Below are the code and all the weights of a small trained network. Each question names an input and a target symbol and asks about switching units off, where a switched-off unit gives its printed mean instead of its output.

import numpy as np


def w(rows, s, z=0):
    codes = np.array(rows[::2]) - 128.0
    scale = np.full(codes.shape[1], s)
    scale[-1] = z or s
    return codes * scale


def norm(h):
    return h / np.sqrt((h * h).mean(-1, keepdims=True) + 1e-5)


def f(y):
    return np.maximum(y, 0)


def softmax(a):
    e = np.exp(a - a.max(-1, keepdims=True))
    return e / e.sum(-1, keepdims=True)


def log_softmax(a):
    a = a - a.max(-1, keepdims=True)
    return a - np.log(np.exp(a).sum(-1, keepdims=True))


def net(x, mask):
    ids = ['Λγημξπ'.index(c) for c in x.split()]
    T = len(ids)
    res = E[ids] + P[:T]
    u = 0
    for l in range(2):
        r = norm(res)
        for j in range(3):
            rows = slice(4 * j, 4 * j + 4)
            q, k, v = (r @ M[l][rows].T for M in (Q, K, V))
            z = softmax(np.where(np.tri(T) > 0, q @ k.T / 4**0.5, -1e9)) @ v
            o = O[l][rows]
            res = res + np.where(mask[u + j], z, o[:, -1]) @ o[:, :-1]
        u += 3
        y = f(norm(res) @ A[l][:, :-1].T + A[l][:, -1])
        res = res + np.where(mask[u : u + 4], y, B[l][:, -1]) @ B[l][:, :-1]
        u += 4
    return log_softmax(norm(res)[-1] @ U[:, :-1].T + U[:, -1])


Q, K, V, O, A, B = {}, {}, {}, {}, {}, {}
E = w([
[142,185,172],'Λ',
[179,122,178],'γ',
[181,122,181],'η',
[146,185,176],'μ',
[137,201,8],'ξ',
[128,2,94],'π',
],0.007)
P = w([
[70,104,137],'0',
[113,105,155],'1',
[185,93,141],'2',
[109,101,140],'3',
[198,103,130],'4',
[105,97,141],'5',
[209,115,120],'6',
[103,100,138],'7',
[229,125,106],'8',
[102,108,132],'9',
[254,156,88],'10',
[102,121,117],'11',
],0.0098)
Q[0] = w([
[185,143,78],'L0H0',
[147,100,78],'L0H0',
[181,126,106],'L0H0',
[85,204,180],'L0H0',
[197,187,44],'L0H1',
[164,3,154],'L0H1',
[59,101,182],'L0H1',
[26,133,132],'L0H1',
[58,130,1],'L0H2',
[77,168,116],'L0H2',
[81,219,91],'L0H2',
[98,68,111],'L0H2',
],0.0073)
K[0] = w([
[102,34,174],'L0H0',
[157,46,226],'L0H0',
[116,124,124],'L0H0',
[227,234,93],'L0H0',
[201,117,45],'L0H1',
[79,65,188],'L0H1',
[125,171,253],'L0H1',
[113,212,171],'L0H1',
[100,167,185],'L0H2',
[152,114,240],'L0H2',
[62,118,245],'L0H2',
[143,194,126],'L0H2',
],0.0066)
V[0] = w([
[182,185,66],'L0H0',
[132,144,185],'L0H0',
[189,109,80],'L0H0',
[15,78,166],'L0H0',
[201,114,141],'L0H1',
[128,128,128],'L0H1',
[132,30,99],'L0H1',
[134,83,190],'L0H1',
[63,114,145],'L0H2',
[129,88,159],'L0H2',
[140,133,131],'L0H2',
[2,190,124],'L0H2',
],0.0055)
O[0] = w([
[70,78,166,33],'L0H0',
[185,88,136,111],'L0H0',
[127,130,132,151],'L0H0',
[163,194,2,208],'L0H0',
[225,105,102,155],'L0H1',
[128,128,128,128],'L0H1',
[166,246,128,252],'L0H1',
[187,142,226,188],'L0H1',
[114,76,48,123],'L0H2',
[87,98,239,158],'L0H2',
[134,123,145,124],'L0H2',
[122,199,57,39],'L0H2',
],0.003,0.0031)
A[0] = w([
[84,133,193,45],'L0N0',
[105,116,254,4],'L0N1',
[37,146,165,161],'L0N2',
[72,62,94,67],'L0N3',
],0.0085,0.0033)
B[0] = w([
[177,76,219,169],'L0N0',
[75,81,254,244],'L0N1',
[140,150,192,178],'L0N2',
[115,156,94,250],'L0N3',
],0.0088,0.002)
Q[1] = w([
[150,172,132],'L1H0',
[159,105,139],'L1H0',
[120,150,132],'L1H0',
[96,114,114],'L1H0',
[153,102,83],'L1H1',
[57,125,140],'L1H1',
[106,118,90],'L1H1',
[90,84,139],'L1H1',
[36,97,123],'L1H2',
[5,66,72],'L1H2',
[141,109,86],'L1H2',
[128,141,98],'L1H2',
],0.024)
K[1] = w([
[148,180,107],'L1H0',
[92,147,111],'L1H0',
[176,147,148],'L1H0',
[122,76,142],'L1H0',
[73,101,132],'L1H1',
[222,86,120],'L1H1',
[116,70,140],'L1H1',
[169,96,84],'L1H1',
[252,102,129],'L1H2',
[249,138,92],'L1H2',
[151,215,69],'L1H2',
[131,130,91],'L1H2',
],0.02)
V[1] = w([
[121,115,114],'L1H0',
[143,147,107],'L1H0',
[59,85,184],'L1H0',
[143,90,122],'L1H0',
[174,160,125],'L1H1',
[125,127,140],'L1H1',
[157,92,67],'L1H1',
[131,138,79],'L1H1',
[119,249,143],'L1H2',
[154,216,189],'L1H2',
[75,186,113],'L1H2',
[130,222,166],'L1H2',
],0.014)
O[1] = w([
[117,125,137,178],'L1H0',
[131,63,130,145],'L1H0',
[124,172,101,82],'L1H0',
[116,122,162,187],'L1H0',
[121,145,184,53],'L1H1',
[128,106,148,113],'L1H1',
[147,180,118,253],'L1H1',
[127,172,98,186],'L1H1',
[9,47,154,62],'L1H2',
[70,1,116,20],'L1H2',
[64,131,197,134],'L1H2',
[77,66,144,48],'L1H2',
],0.0094,0.0033)
A[1] = w([
[73,91,167,211],'L1N0',
[125,166,163,2],'L1N1',
[11,170,176,160],'L1N2',
[96,86,131,166],'L1N3',
],0.012,0.004)
B[1] = w([
[152,188,105,253],'L1N0',
[41,36,110,131],'L1N1',
[2,205,22,219],'L1N2',
[190,164,60,205],'L1N3',
],0.0059,0.0048)
U = w([
[45,52,173,107],'Λ',
[205,19,145,71],'γ',
[205,28,150,2],'η',
[42,42,175,128],'μ',
[6,186,108,214],'ξ',
[206,218,121,176],'π',
],0.013,0.0029)

Each question gives the input, a string of symbols that net reads in full, and the target symbol t.
The units are the heads (4 rows each of Q, K, V and O) and the neurons (one row each of A and B). Each row of codes is followed by its name. A weight is (code - 128) times the scale printed after its matrix; where a second scale follows, it is the last column's (O, A, B and U).
mask holds one flag per unit, layer by layer, with each layer's heads first. A switched-off unit (its flag False) gives its mean, the last column of its rows in O or B, instead of its output. The means were averaged over made-up inputs and are rounded, as every weight is.
A unit's drop is (log p(t) with every unit on - log p(t) with that unit switched off) / (log p(t) with every unit on - log p(t) with every unit switched off).
top k neurons: the k neurons with the biggest drops, biggest first
heads that matter: for each layer, one digit per head in row order, 1 if its drop is at least 0.15 and else 0, layers parted by /
drop of u: that unit's drop, to one decimal
input π π π γ μ ξ π ξ γ ξ ξ Λ, target Λ: top neuron -> (L0N1)
input ξ π γ, target ξ: heads that matter -> 000 / 001
input η π ξ π μ π γ η Λ, target η: heads that matter -> 000 / 000
input η π π μ π, target η: heads that matter -> 000 / 000
input Λ ξ π η π ξ π π γ ξ ξ, target Λ: heads that matter -> 101 / 001
input η π π γ π π ξ, target η: heads that matter -> 010 / 000
input μ π π γ, target γ: heads that matter -> 000 / 001
input ξ γ π π μ, target ξ: heads that matter -> 010 / 001
input Λ π ξ γ π γ ξ π Λ η π, target Λ: heads that matter -> 001 / 001
input Λ ξ ξ π ξ ξ ξ ξ Λ Λ π, target Λ: heads that matter -> 101 / 001
input ξ π π γ π π η π Λ, target ξ: heads that matter -> 000 / 001
input η η π γ Λ ξ, target ξ: top 2 neurons -> (L0N1, L1N2)
input μ Λ π ξ, target ξ: heads that matter -> 010 / 001
input μ γ Λ, target μ: heads that matter -> 001 / 001
input μ π π, target μ: heads that matter -> 101 / 001
input η π π π ξ π, target ξ: heads that matter -> 000 / 101
input η ξ π μ η π μ, target η: top neuron -> (L0N1)
input μ ξ π Λ, target Λ: top 2 neurons -> (L0N2, L0N0)
input ξ ξ π μ, target μ: top 2 neurons -> (L0N2, L0N0)
input ξ γ π η η γ η, target ξ: top 2 neurons -> (L1N2, L0N2)
input γ γ μ π μ π π ξ η, target γ: top neuron -> (L0N1)
input ξ π η π ξ ξ Λ μ π η γ, target ξ: top 3 neurons -> (L0N2, L0N0, L1N2)
input ξ π π π π ξ ξ μ, target μ: top 3 neurons -> (L0N1, L0N2, L0N0)
input Λ γ π ξ π π π π η, target Λ: drop of L0H2 -> 0.4
input π γ γ γ π η, target η: drop of L0N1 -> 0.8
input ξ ξ π π π η π ξ π, target ξ: drop of L0H1 -> 0.2
input γ μ ξ Λ π ξ μ, target γ: drop of L0N2 -> 0.0
